Below is a small trained network, with its code and all its weights. Each question gives an input and a target symbol and asks what happens when units are switched off, that is, made to give their printed mean instead of their output.

import numpy as np


def w(rows, s, z=0):
    codes = np.array(rows[::2]) - 128.0
    scale = np.full(codes.shape[1], s)
    scale[-1] = z or s
    return codes * scale


def f(y):
    return y / 2 * (1 + np.tanh(0.7978845608 * (y + 0.044715 * y**3)))


def softmax(a):
    e = np.exp(a - a.max(-1, keepdims=True))
    return e / e.sum(-1, keepdims=True)


def log_softmax(a):
    a = a - a.max(-1, keepdims=True)
    return a - np.log(np.exp(a).sum(-1, keepdims=True))


def net(x, mask):
    ids = ['ΓΘΛΞΣαβδζημπτφω'.index(c) for c in x.split()]
    T = len(ids)
    res = E[ids] + P[:T]
    r = res
    for j in range(3):
        rows = slice(4 * j, 4 * j + 4)
        q, k, v = (r @ M[0][rows].T for M in (Q, K, V))
        z = softmax(np.where(np.tri(T) > 0, q @ k.T / 4**0.5, -1e9)) @ v
        o = O[0][rows]
        res = res + np.where(mask[j], z, o[:, -1]) @ o[:, :-1]
    y = f(res @ A[0][:, :-1].T + A[0][:, -1])
    res = res + np.where(mask[3:19], y, B[0][:, -1]) @ B[0][:, :-1]
    return log_softmax(res[-1] @ U[:, :-1].T + U[:, -1])


Q, K, V, O, A, B = {}, {}, {}, {}, {}, {}
E = w([
[106,87,4],'Γ',
[138,118,111],'Θ',
[110,130,138],'Λ',
[204,103,79],'Ξ',
[176,105,88],'Σ',
[107,137,142],'α',
[87,53,78],'β',
[130,141,201],'δ',
[152,132,166],'ζ',
[8,98,133],'η',
[169,110,92],'μ',
[71,149,149],'π',
[89,136,96],'τ',
[177,136,174],'φ',
[119,237,84],'ω',
],0.017)
P = w([
[29,176,107],'0',
[1,161,103],'1',
[11,170,92],'2',
[15,148,79],'3',
[11,124,51],'4',
[21,105,17],'5',
],0.0032)
Q[0] = w([
[176,73,72],'head 0',
[114,99,4],'head 0',
[136,154,202],'head 0',
[175,118,167],'head 0',
[55,122,111],'head 1',
[102,142,132],'head 1',
[100,194,128],'head 1',
[113,117,124],'head 1',
[89,179,61],'head 2',
[111,206,228],'head 2',
[152,51,157],'head 2',
[110,67,78],'head 2',
],0.015)
K[0] = w([
[207,229,149],'head 0',
[149,188,65],'head 0',
[123,17,203],'head 0',
[145,120,187],'head 0',
[74,219,108],'head 1',
[102,152,94],'head 1',
[112,114,76],'head 1',
[139,165,132],'head 1',
[14,137,61],'head 2',
[152,254,156],'head 2',
[208,75,201],'head 2',
[106,70,118],'head 2',
],0.012)
V[0] = w([
[208,196,154],'head 0',
[151,25,114],'head 0',
[120,41,120],'head 0',
[169,158,113],'head 0',
[170,212,95],'head 1',
[101,87,215],'head 1',
[112,133,67],'head 1',
[197,206,102],'head 1',
[145,51,140],'head 2',
[165,162,49],'head 2',
[80,2,131],'head 2',
[84,234,111],'head 2',
],0.0099)
O[0] = w([
[152,81,195,85],'head 0',
[161,202,99,40],'head 0',
[156,238,70,77],'head 0',
[149,109,121,121],'head 0',
[202,94,117,174],'head 1',
[94,177,166,68],'head 1',
[154,122,87,183],'head 1',
[164,78,136,141],'head 1',
[170,242,104,54],'head 2',
[107,78,71,165],'head 2',
[96,254,137,100],'head 2',
[72,24,148,253],'head 2',
],0.0076,0.0064)
A[0] = w([
[162,136,107,120],'neuron 0',
[158,70,155,145],'neuron 1',
[63,116,164,128],'neuron 2',
[157,111,93,126],'neuron 3',
[179,150,96,122],'neuron 4',
[190,100,130,150],'neuron 5',
[79,199,190,172],'neuron 6',
[127,243,127,254],'neuron 7',
[119,118,117,125],'neuron 8',
[149,109,100,122],'neuron 9',
[121,69,135,20],'neuron 10',
[57,171,82,154],'neuron 11',
[197,119,249,188],'neuron 12',
[172,106,104,138],'neuron 13',
[177,170,205,183],'neuron 14',
[59,159,103,138],'neuron 15',
],0.012,0.0068)
B[0] = w([
[178,122,150,124],'neuron 0',
[101,174,96,245],'neuron 1',
[164,109,186,201],'neuron 2',
[181,143,153,157],'neuron 3',
[164,144,189,132],'neuron 4',
[152,132,106,174],'neuron 5',
[154,184,224,185],'neuron 6',
[102,254,126,205],'neuron 7',
[149,141,135,149],'neuron 8',
[186,153,156,160],'neuron 9',
[147,183,132,220],'neuron 10',
[164,65,109,210],'neuron 11',
[12,120,57,159],'neuron 12',
[153,147,129,165],'neuron 13',
[23,188,59,134],'neuron 14',
[172,60,125,192],'neuron 15',
],0.0076,0.012)
U = w([
[252,143,164,60],'Γ',
[144,128,178,106],'Θ',
[194,145,125,72],'Λ',
[207,150,128,89],'Ξ',
[115,19,74,201],'Σ',
[38,139,174,9],'α',
[145,167,9,124],'β',
[137,133,113,202],'δ',
[136,113,189,109],'ζ',
[152,176,208,247],'η',
[154,86,253,117],'μ',
[32,140,36,3],'π',
[136,207,99,158],'τ',
[77,144,112,46],'φ',
[214,71,159,24],'ω',
],0.0067,0.0047)

Each question gives the input, a string of symbols that net reads in full, and the target symbol t.
The units are the heads (4 rows each of Q, K, V and O) and the neurons (one row each of A and B). Each row of codes is followed by its name. A weight is (code - 128) times the scale printed after its matrix; where a second scale follows, it is the last column's (O, A, B and U).
mask holds one flag per unit, heads first, then neurons. A switched-off unit (its flag False) gives its mean, the last column of its rows in O or B, instead of its output. The means were averaged over made-up inputs and are rounded, as every weight is.
A unit's drop is (log p(t) with every unit on - log p(t) with that unit switched off) / (log p(t) with every unit on - log p(t) with every unit switched off).
The circuit of an input: a set's keep is (log p(t) with only the set's units on - log p(t) with every unit switched off) / (log p(t) with every unit on - log p(t) with every unit switched off). Starting from the 12 units with the biggest drops (on a tie, the unit counted first), units are removed one at a time, each time the one whose removal leaves the highest keep (on an exact tie, the one counted first), for as long as the keep stays at least 0.8.
units of the circuit, in order: the units of the circuit, biggest drop first
top k neurons: the k neurons with the biggest drops, biggest first
heads that matter: for each layer, one digit per head in row order, 1 if its drop is at least 0.15 and else 0, layers parted by /
drop when u is switched off: that unit's drop, to one decimal
input μ Θ ζ β, target τ: units of the circuit, in order : [head 2]
input π δ ω φ, target Σ: top 2 neurons : [neuron 7; neuron 12]
input β Θ φ, target τ: heads that matter : 101
input η μ π, target η: units of the circuit, in order : [head 2; neuron 6; head 1]
input π η α, target η: units of the circuit, in order : [head 2; head 1; neuron 6]
input Γ β Ξ Σ, target τ: units of the circuit, in order : [head 2; head 0]
input Λ α η ω, target Σ: top 2 neurons : [neuron 7; neuron 6]
input φ α ω φ α, target Σ: heads that matter : 001
input Σ Λ β Λ, target τ: top 2 neurons : [neuron 7; neuron 2]
input Λ α ω η ζ, target Σ: units of the circuit, in order : [neuron 7; neuron 6]
input Θ Λ δ, target α: heads that matter : 011
input δ δ β Θ, target τ: units of the circuit, in order : [head 2; neuron 7]
input δ Γ φ, target π: heads that matter : 001
input β η ω π, target Σ: heads that matter : 101
input τ β δ, target τ: units of the circuit, in order : [head 0; neuron 7]
input φ β Ξ, target τ: units of the circuit, in order : [head 2; neuron 7]
input Θ δ ζ π, target μ: heads that matter : 010
input η π Θ, target η: units of the circuit, in order : [head 2; head 1; neuron 6]
input φ ζ ω Λ, target Σ: units of the circuit, in order : [head 2]
input β β Σ Γ, target β: heads that matter : 101
input Ξ Θ τ, target Σ: units of the circuit, in order : [neuron 7; neuron 6]
input ω ω τ, target Σ: units of the circuit, in order : [head 2]
input ω φ π, target Σ: heads that matter : 001
input Ξ τ π η, target η: drop when head 2 is switched off : 1.6
input δ Σ β η ω, target Σ: drop when head 2 is switched off : 0.6
input Λ μ Γ η η, target η: drop when neuron 2 is switched off : 0.1
input π τ η μ φ π, target η: drop when head 1 is switched off : 0.7
